Questions about the array below.
1) What is the third largest entry?
2) What is the smallest entry in the first row?
3) What is the 1st entry, reading row by row?
4) What is the top-right entry?
5) What is the largest entry in the last row?
6) What is the entry directly above the largest entry?
7) What is the last entry in the row that holds the smallest entry?
8) What is the 3rd entry on the diagonal from the top-right corner?
[[130 132 132 131 117 141 133 140 141 124 129]
 [139 135 113 134 110 131 132 129 131 142 129]
 [129 123 147 125 135 134 132 131 144 139 140]
 [123 146 122 123 137 126 127 151 125 104 117]
 [133 128 128 132 134 119 124 133 129 125 132]
 [135 124 134 123 112 118 125 135 127 117 139]
 [133 124 145 131 130 127 127 124 139 138 137]
 [121 130 134 107 147 145 136 133 127 106 138]
 [127 123 128 100 116 112 130 132 134 113 132]
 [123 113 148 123 124 126 123 135 136 144 147]
 [117 125 125 112 131 127 116 137 129 114 133]
 [128 129 129 118 144 131 152 118 127 134 122]
 [123 122 120 130 128 132 129 131 124 132 130]
 [139 137 123 125 106 121 142 125 116 118 119]
 [130 129 107 122 112 131 137 121 122 138 124]
 [123 114 133 122 117 135 132 114 138 135 131]]
1) 148
2) 117
3) 130
4) 129
5) 138
6) 116
7) 132
8) 144

[131 142 136 112 101 123 127 110 125 123 110 124 124 139 145]
What is the entry just right of 127?
A: 110
What is the entry just right of 142?
A: 136
What is the entry just left of 136?
A: 142
What is the entry just right of the smallest entry?
A: 123

X =
[[133 117 132 131 123 124 136 117 131 124 126]
 [132 143 134 124 125 125 136 148 131 122 117]
 [129 117 126 128 125 128 114 115 127 125 121]
 [135 128 137 125 124 126 125 114 132 129 127]
 [132 123 133 135 125 123 132 121 134 120 116]
 [135 122 135 129 125 130 126 109 136 136 137]
 [118 136 117 126 137 137 138 130 122 134 153]
 [122 138 121 145 127 119 133 101 138 124 132]
 [125 143 127 137 130 119 124 124 130 128 123]
 [137 117 140 129 125 124 134 119 132 124 120]
 [127 125 126 127 129 131 131 123 125 133 140]
 [123 134 138 122 141 133 131 143 119 130 121]
 [125 134 116 136 125 126 128 118 132 134 144]
 [123 132 133 122 141 137 137 144 118 123 124]
 [130 132 129 127 125 130 126 122 133 132 134]]
Indices start at 1.
The entry in the top-right corner is 126
The entry just right of the smallest entry: 138
The entry directly above the centre entry -> 137
The entry in row 1 and column 2: 117
Report the entry just left of the largest entry.
A: 134
Report the entry in the bottom-right corner.
A: 134
Report the entry in the bottom-left corner.
A: 130
The entry directly above the smallest entry is 130
Report the entry directly below the largest entry.
A: 132
Report the entry in row 2 and column 1.
A: 132
The entry at the centre: 119
Report the entry at row 1, column 3.
A: 132
Report the entry directly above 153.
A: 137
Report the entry directly below the centre entry.
A: 119
Report the top-left entry.
A: 133
Report the entry at row 2, column 3.
A: 134
The top entry of the column that holds the smallest entry -> 117
Report the entry directly below the smallest entry.
A: 124
Report the entry just left of the centre entry.
A: 127
The entry just left of the smallest entry: 133
The bottom entry of the column that holds the smallest entry: 122
The entry directly above 109 -> 121
Report the entry at row 3, column 1.
A: 129

Questions about the table below.
1) Give the last entry, reading row by row.
2) Give the 2nd entry, reading row by row.
3) Give the 1st entry in reading order.
4) Give the first entry of the smallest entry's row.
5) Give the 4th entry, reading row by row.
6) Give the entry just right of the smallest entry.
7) Give the largest entry in the last column.
array([[129, 126, 133, 131, 132, 126, 137, 134, 128, 133, 131],
       [131, 129, 116, 134, 133, 129, 124, 129, 126, 139, 126],
       [133, 130, 129, 135, 129, 129, 130, 127, 133, 135, 127],
       [127, 126, 111, 130, 127, 127, 131, 129, 131, 126, 129],
       [127, 129, 117, 132, 128, 126, 145, 127, 130, 127, 124],
       [124, 126, 132, 135, 129, 129, 127, 127, 129, 129, 129],
       [128, 130, 144, 124, 123, 128, 131, 129, 124, 128, 129],
       [130, 128, 133, 133, 133, 129, 121, 132, 131, 121, 129],
       [126, 128, 113, 132, 128, 131, 125, 130, 131, 125, 126],
       [133, 128, 146, 126, 126, 129, 101, 130, 132, 134, 128]])
1) 128
2) 126
3) 129
4) 133
5) 131
6) 130
7) 131

grid =
[[121 135 124 129 136 154 124 153 125]
 [145 152 107 135 148 128 125 113 141]
 [100 129 127 135 119 122 127 126 125]
 [145 148 124 132 127 128 118 137 141]
 [115 103 124 110 120 128 115 129 124]
 [143 152 127 133 144 120 114 113 124]
 [115 147 112 133 148 151 133 153 141]
 [111 105 127 115 119 150 136 130 117]
 [100 111 110 107 148 154 133 153 116]
 [123 133 107 120 131 136 136 143 114]
 [130 107 113 125 148 147 136 139 110]
 [145 152 118 135 134 120 129 112 129]
 [137 122 125 108 135 154 114 112 110]
 [145 144 107 131 137 120 134 116 132]
 [101 103 110 107 137 142 117 143 110]]
The third entry on the diagonal from the top-right corner is 127
The entry in the top-right corner: 125
What is the 3rd entry, reading row by row?
A: 124
The bottom-left entry -> 101
What is the entry just right of 121?
A: 135
The bottom-right entry is 110
What is the entry just left of 105?
A: 111
What is the first entry, reading row by row?
A: 121
The 4th entry, reading row by row is 129
The largest entry in the last row: 143
The entry just left of 150: 119
The fifth entry from the end, reading row by row -> 137
The 2nd entry on the diagonal from the top-right corner -> 113
The entry directly above the centre entry is 148
What is the entry just left of the centre entry?
A: 115
What is the 4th entry from the end, reading row by row?
A: 142
What is the 3rd entry on the main diagonal?
A: 127
The 2nd entry on the main diagonal: 152
What is the third entry from the end, reading row by row?
A: 117

m = [102 100 134 140 155 125 103 153 148 145]
Which number is the maximum?
A: 155
Which number is the entry just left of 140?
A: 134
